Below are the code and all the weights of a small trained network. Each question names an input and a target symbol and asks about switching units off, where a switched-off unit gives its printed mean instead of its output.

import numpy as np


def w(rows, s, z=0):
    codes = np.array(rows[::2]) - 128.0
    scale = np.full(codes.shape[1], s)
    scale[-1] = z or s
    return codes * scale


def f(y):
    return np.maximum(y, 0)


def softmax(a):
    e = np.exp(a - a.max(-1, keepdims=True))
    return e / e.sum(-1, keepdims=True)


def log_softmax(a):
    a = a - a.max(-1, keepdims=True)
    return a - np.log(np.exp(a).sum(-1, keepdims=True))


def net(x, mask):
    ids = ['βγεηθλπστφψ'.index(c) for c in x.split()]
    T = len(ids)
    res = E[ids] + P[:T]
    u = 0
    for l in range(2):
        q, k, v = (res @ M[l].T for M in (Q, K, V))
        z = softmax(np.where(np.tri(T) > 0, q @ k.T / 3**0.5, -1e9)) @ v
        res = res + np.where(mask[u], z, O[l][:, -1]) @ O[l][:, :-1]
        u += 1
        y = f(res @ A[l][:, :-1].T + A[l][:, -1])
        res = res + np.where(mask[u : u + 8], y, B[l][:, -1]) @ B[l][:, :-1]
        u += 8
    return log_softmax(res[-1] @ U[:, :-1].T + U[:, -1])


Q, K, V, O, A, B = {}, {}, {}, {}, {}, {}
E = w([
[236,155,107,126,156,137,110,107,119,240],'β',
[143,73,29,241,195,24,128,47,224,131],'γ',
[198,204,148,118,93,176,120,2,159,180],'ε',
[242,111,75,143,193,187,79,196,69,173],'η',
[174,94,26,64,98,34,138,33,53,28],'θ',
[153,156,77,32,34,195,68,142,93,58],'λ',
[49,132,39,228,23,126,90,131,181,157],'π',
[225,129,135,23,158,155,179,157,241,115],'σ',
[86,169,235,74,140,84,189,171,114,96],'τ',
[26,124,142,60,84,49,160,119,154,40],'φ',
[119,228,132,228,127,67,167,100,40,95],'ψ',
],0.0088)
P = w([
[28,35,252,82,231,47,100,97,173,206],'0',
[132,160,139,60,135,116,61,33,165,108],'1',
[127,186,120,55,131,98,75,63,173,108],'2',
[150,165,113,117,128,128,92,83,170,93],'3',
[142,163,115,107,120,149,122,83,160,97],'4',
[154,154,103,118,106,149,134,106,159,98],'5',
[168,163,107,129,79,141,148,122,157,109],'6',
[150,152,87,119,91,160,168,141,130,99],'7',
[159,153,78,122,69,151,182,155,137,108],'8',
[156,144,64,120,72,157,198,183,117,115],'9',
[156,151,62,111,44,163,220,180,112,107],'10',
[170,141,65,125,37,170,231,185,119,112],'11',
[167,128,61,138,43,206,254,189,101,105],'12',
],0.0062)
Q[0] = w([
[31,40,170,85,137,51,171,175,116,29],'L0H0',
[247,167,48,166,137,254,42,55,50,226],'L0H0',
[50,147,227,122,185,28,191,169,65,12],'L0H0',
],0.0047)
K[0] = w([
[51,126,213,110,171,3,140,40,155,119],'L0H0',
[164,157,38,141,56,225,102,186,97,97],'L0H0',
[95,171,206,138,163,53,135,77,86,128],'L0H0',
],0.0074)
V[0] = w([
[58,208,124,79,78,102,89,55,185,21],'L0H0',
[76,168,249,117,114,87,141,126,87,182],'L0H0',
[169,253,71,151,54,153,174,135,84,63],'L0H0',
],0.0048)
O[0] = w([
[88,130,164,105,79,75,115,94,149,98,121],'L0H0',
[62,81,118,132,198,59,165,85,179,86,4],'L0H0',
[253,115,148,158,89,121,147,58,69,144,143],'L0H0',
],0.007,0.0023)
A[0] = w([
[157,159,105,73,226,142,99,138,148,176,193],'L0N0',
[149,139,200,45,125,152,218,198,206,94,203],'L0N1',
[110,160,117,130,106,129,179,171,85,118,188],'L0N2',
[69,188,157,147,117,86,237,177,106,46,162],'L0N3',
[155,115,65,128,121,121,219,140,153,93,197],'L0N4',
[41,135,78,152,49,151,89,164,158,121,168],'L0N5',
[73,144,112,253,168,81,169,67,185,131,192],'L0N6',
[178,187,91,25,41,179,78,66,93,128,253],'L0N7',
],0.0059,0.0043)
B[0] = w([
[197,124,160,80,164,126,79,185,109,157,183],'L0N0',
[127,162,240,64,154,101,132,192,146,129,187],'L0N1',
[202,163,159,132,58,113,169,109,77,145,164],'L0N2',
[96,200,173,106,72,101,151,71,71,89,160],'L0N3',
[233,123,136,64,118,93,254,145,132,120,188],'L0N4',
[83,105,103,150,60,123,155,238,179,75,163],'L0N5',
[119,166,19,131,133,88,149,74,179,162,165],'L0N6',
[252,112,77,149,119,169,78,193,102,104,255],'L0N7',
],0.0064,0.0095)
Q[1] = w([
[2,118,242,28,140,2,166,110,164,76],'L1H0',
[95,93,61,206,158,64,162,29,117,64],'L1H0',
[230,180,81,25,129,143,27,132,84,98],'L1H0',
],0.0061)
K[1] = w([
[93,103,148,123,189,101,49,115,152,139],'L1H0',
[144,113,108,152,129,92,73,71,121,82],'L1H0',
[137,122,129,110,110,88,254,140,105,139],'L1H0',
],0.0069)
V[1] = w([
[113,192,77,165,118,122,151,31,126,164],'L1H0',
[105,135,103,118,49,95,138,116,143,1],'L1H0',
[133,253,224,81,147,95,175,107,99,106],'L1H0',
],0.0079)
O[1] = w([
[168,255,58,48,164,145,198,130,99,165,2],'L1H0',
[45,121,197,57,95,28,127,183,66,216,170],'L1H0',
[58,187,135,195,217,43,161,135,150,62,226],'L1H0',
],0.0071,0.0074)
A[1] = w([
[166,117,173,58,142,254,101,111,112,191,111],'L1N0',
[165,109,110,133,216,208,142,166,183,126,134],'L1N1',
[138,172,50,140,69,155,121,157,131,148,185],'L1N2',
[86,148,149,126,102,112,154,45,155,97,222],'L1N3',
[134,44,188,40,78,89,96,165,95,106,253],'L1N4',
[137,192,88,164,185,111,75,174,35,171,174],'L1N5',
[136,159,90,25,179,90,208,97,135,122,223],'L1N6',
[172,27,187,196,109,182,91,87,122,87,145],'L1N7',
],0.0063,0.003)
B[1] = w([
[1,113,88,48,165,160,182,206,191,155,173],'L1N0',
[152,150,135,57,207,132,174,161,147,89,195],'L1N1',
[75,150,68,115,110,172,249,169,184,145,198],'L1N2',
[111,142,108,146,177,178,103,139,79,179,162],'L1N3',
[161,67,173,64,91,79,104,145,110,131,245],'L1N4',
[57,166,103,196,95,117,89,156,47,96,196],'L1N5',
[183,82,29,119,125,151,151,32,95,210,187],'L1N6',
[165,125,65,125,110,182,95,81,103,127,231],'L1N7',
],0.0071,0.011)
U = w([
[132,178,115,132,170,235,179,149,157,56,72],'β',
[55,130,140,79,61,170,158,202,204,174,125],'γ',
[128,254,96,117,133,132,153,97,68,78,94],'ε',
[207,77,119,219,72,169,34,54,78,103,179],'η',
[196,139,180,51,201,51,158,155,225,78,76],'θ',
[119,132,213,169,102,96,31,153,63,167,177],'λ',
[180,6,133,43,115,122,71,46,37,166,6],'π',
[68,152,132,242,126,95,106,166,143,39,200],'σ',
[54,131,124,137,192,114,186,139,160,91,86],'τ',
[54,102,154,75,177,117,141,168,112,152,144],'φ',
[188,96,113,127,172,100,191,51,205,216,253],'ψ',
],0.0053,0.0024)

Each question gives the input, a string of symbols that net reads in full, and the target symbol t.
The units are the heads (3 rows each of Q, K, V and O) and the neurons (one row each of A and B). Each row of codes is followed by its name. A weight is (code - 128) times the scale printed after its matrix; where a second scale follows, it is the last column's (O, A, B and U).
mask holds one flag per unit, layer by layer, with each layer's heads first. A switched-off unit (its flag False) gives its mean, the last column of its rows in O or B, instead of its output. The means were averaged over made-up inputs and are rounded, as every weight is.
A unit's drop is (log p(t) with every unit on - log p(t) with that unit switched off) / (log p(t) with every unit on - log p(t) with every unit switched off).
The circuit of an input: a set's keep is (log p(t) with only the set's units on - log p(t) with every unit switched off) / (log p(t) with every unit on - log p(t) with every unit switched off). Starting from the 12 units with the biggest drops (on a tie, the unit counted first), units are removed one at a time, each time the one whose removal leaves the highest keep (on an exact tie, the one counted first), for as long as the keep stays at least 0.8.
circuit, biggest first: the units of the circuit, biggest drop first
most important unit: the unit with the biggest drop
k most important neurons: the k neurons with the biggest drops, biggest first
k most important neurons of layer l: the k neurons of layer l with the biggest drops, biggest first
input τ γ σ φ, target τ: circuit, biggest first -> L0H0; L1H0; L0N7
input σ ε β η σ η σ β, target η: 2 most important neurons -> L0N1; L0N4
input τ σ ψ φ, target τ: circuit, biggest first -> L0H0; L1H0; L0N7; L0N3
input η π η ε η ψ π, target γ: circuit, biggest first -> L0N5; L1H0; L1N2
input λ η η ε ε π φ η β, target λ: 3 most important neurons of layer 0 -> L0N3; L0N5; L0N0
input γ γ η τ γ η η, target β: circuit, biggest first -> L0H0; L1H0; L1N1; L1N0
input τ σ ε τ λ η ψ ε η η, target β: circuit, biggest first -> L0H0; L1H0; L1N4; L1N1
input σ φ η η π τ η η π η η, target γ: 3 most important neurons -> L1N0; L0N5; L0N0
input φ β γ ε π σ ψ σ, target θ: most important unit -> L0N1
input η φ σ η γ λ, target π: 2 most important neurons of layer 0 -> L0N7; L0N2
input π σ τ, target π: 4 most important neurons -> L0N7; L1N6; L0N3; L1N4
input θ ε σ ψ η λ π γ, target ψ: 2 most important neurons -> L0N6; L1N6
input η π σ φ γ β τ η β, target σ: 2 most important neurons -> L0N3; L0N0
input η σ ε, target η: most important unit -> L1H0
input β φ φ φ η η σ η η, target η: 4 most important neurons of layer 0 -> L0N4; L0N1; L0N6; L0N0
input π γ φ τ β τ σ γ π ε, target γ: 4 most important neurons of layer 1 -> L1N0; L1N2; L1N6; L1N7
input η η β σ η φ ψ η η σ λ, target η: 4 most important neurons -> L0N4; L0N1; L0N7; L1N7
input ψ η η, target ε: 2 most important neurons of layer 0 -> L0N3; L0N0
input β τ φ γ η τ η γ θ η φ θ, target π: 2 most important neurons of layer 1 -> L1N6; L1N4
input ε φ γ ψ η ψ ψ φ ε η η ε, target β: most important unit -> L0H0
input η η π π η γ τ, target η: 2 most important neurons -> L0N0; L1N7
input η η π σ β, target η: 3 most important neurons -> L0N4; L0N1; L1N7
